Here is a tiny trained network, its code and every weight. The questions are about switching its units off for an input and a class, where a switched-off unit gives its printed mean instead of its output.

import numpy as np


def w(rows, s, z=0):
    codes = np.array(rows[::2]) - 128.0
    scale = np.full(codes.shape[1], s)
    scale[-1] = z or s
    return codes * scale


def f(y):
    return y / 2 * (1 + np.tanh(0.7978845608 * (y + 0.044715 * y**3)))


def log_softmax(a):
    a = a - a.max(-1, keepdims=True)
    return a - np.log(np.exp(a).sum(-1, keepdims=True))


def net(x, mask):
    res = np.array(x, float).reshape(1, 3) / 4 @ E
    y = f(res @ A[0][:, :-1].T + A[0][:, -1])
    res = res + np.where(mask, y, B[0][:, -1]) @ B[0][:, :-1]
    return log_softmax(res[-1] @ U[:, :-1].T + U[:, -1])


A, B = {}, {}
E = w([
[179,183,31,136,153,102,166,99,79,105],'x0',
[155,113,122,97,28,176,211,43,235,44],'x1',
[6,170,232,69,211,91,193,112,212,139],'x2',
],0.012)
A[0] = w([
[32,75,172,94,40,166,177,115,179,100,169],'N1',
[211,148,33,149,55,137,117,120,61,135,241],'N2',
[138,254,129,86,104,119,207,55,197,95,113],'N3',
[93,149,98,117,234,24,221,115,118,134,230],'N4',
[105,179,101,100,195,45,162,162,88,121,177],'N5',
[197,2,64,163,63,177,74,151,145,131,252],'N6',
[128,167,112,92,139,109,170,66,123,97,115],'N7',
],0.0075,0.0041)
B[0] = w([
[143,108,160,158,59,136,148,96,190,112,229],'N1',
[239,131,87,182,124,93,142,155,160,190,241],'N2',
[201,173,110,148,83,128,185,127,140,136,217],'N3',
[97,172,116,2,158,112,210,136,158,145,216],'N4',
[145,154,86,125,201,70,149,107,97,129,190],'N5',
[87,63,163,150,94,229,179,216,111,174,247],'N6',
[174,156,63,109,110,143,92,189,84,138,161],'N7',
],0.0095,0.015)
U = w([
[175,170,83,59,116,131,132,103,125,86,82],'0',
[62,81,169,154,142,195,98,166,66,105,136],'1',
[110,141,99,133,135,130,85,82,84,77,5],'2',
[106,174,97,68,231,70,139,137,98,181,186],'3',
[169,108,81,254,119,153,174,132,126,165,170],'4',
[98,101,205,113,112,120,100,90,151,127,116],'5',
],0.0094,0.0032)

Each question gives the input, the list of numbers given to net, and the class t.
The units are the neurons (one row each of A and B). Each row of codes is followed by its name. A weight is (code - 128) times the scale printed after its matrix; where a second scale follows, it is the last column's (A, B and U).
mask holds one flag per neuron, in row order. A switched-off neuron (its flag False) gives its mean, the last column of its row in B, instead of its output. The means were averaged over made-up inputs and are rounded, as every weight is.
A unit's drop is (log p(t) with every unit on - log p(t) with that unit switched off) / (log p(t) with every unit on - log p(t) with every unit switched off).
The circuit of an input: a set's keep is (log p(t) with only the set's units on - log p(t) with every unit switched off) / (log p(t) with every unit on - log p(t) with every unit switched off). Starting from all 7 units, units are removed one at a time, each time the one whose removal leaves the highest keep (on an exact tie, the one counted first), for as long as the keep stays at least 0.8.
units of the circuit, in order: the units of the circuit, biggest drop first
top k neurons: the k neurons with the biggest drops, biggest first
drop when u is switched off: that unit's drop, to one decimal
input [-1,6,8], class 0: units of the circuit, in order -> N3, N6
input [-7,3,0], class 5: units of the circuit, in order -> N2
input [-1,-3,0], class 3: units of the circuit, in order -> N6, N1
input [8,-3,-2], class 3: units of the circuit, in order -> N1, N4
input [-3,6,8], class 0: units of the circuit, in order -> N3, N6
input [-1,1,2], class 5: top 2 neurons -> N2, N5
input [-1,3,3], class 0: top 3 neurons -> N6, N2, N3
input [-4,-3,2], class 3: top 2 neurons -> N6, N1
input [0,4,6], class 0: units of the circuit, in order -> N3, N6
input [8,5,2], class 0: top 2 neurons -> N6, N4
input [2,3,7], class 0: top 2 neurons -> N3, N1
input [3,5,3], class 0: top 2 neurons -> N6, N2
input [-7,-2,-6], class 1: drop when N6 is switched off -> 0.5
input [-8,-2,-3], class 1: units of the circuit, in order -> N2
input [-6,5,1], class 5: drop when N2 is switched off -> 1.0
input [-2,-3,1], class 3: drop when N6 is switched off -> 0.5
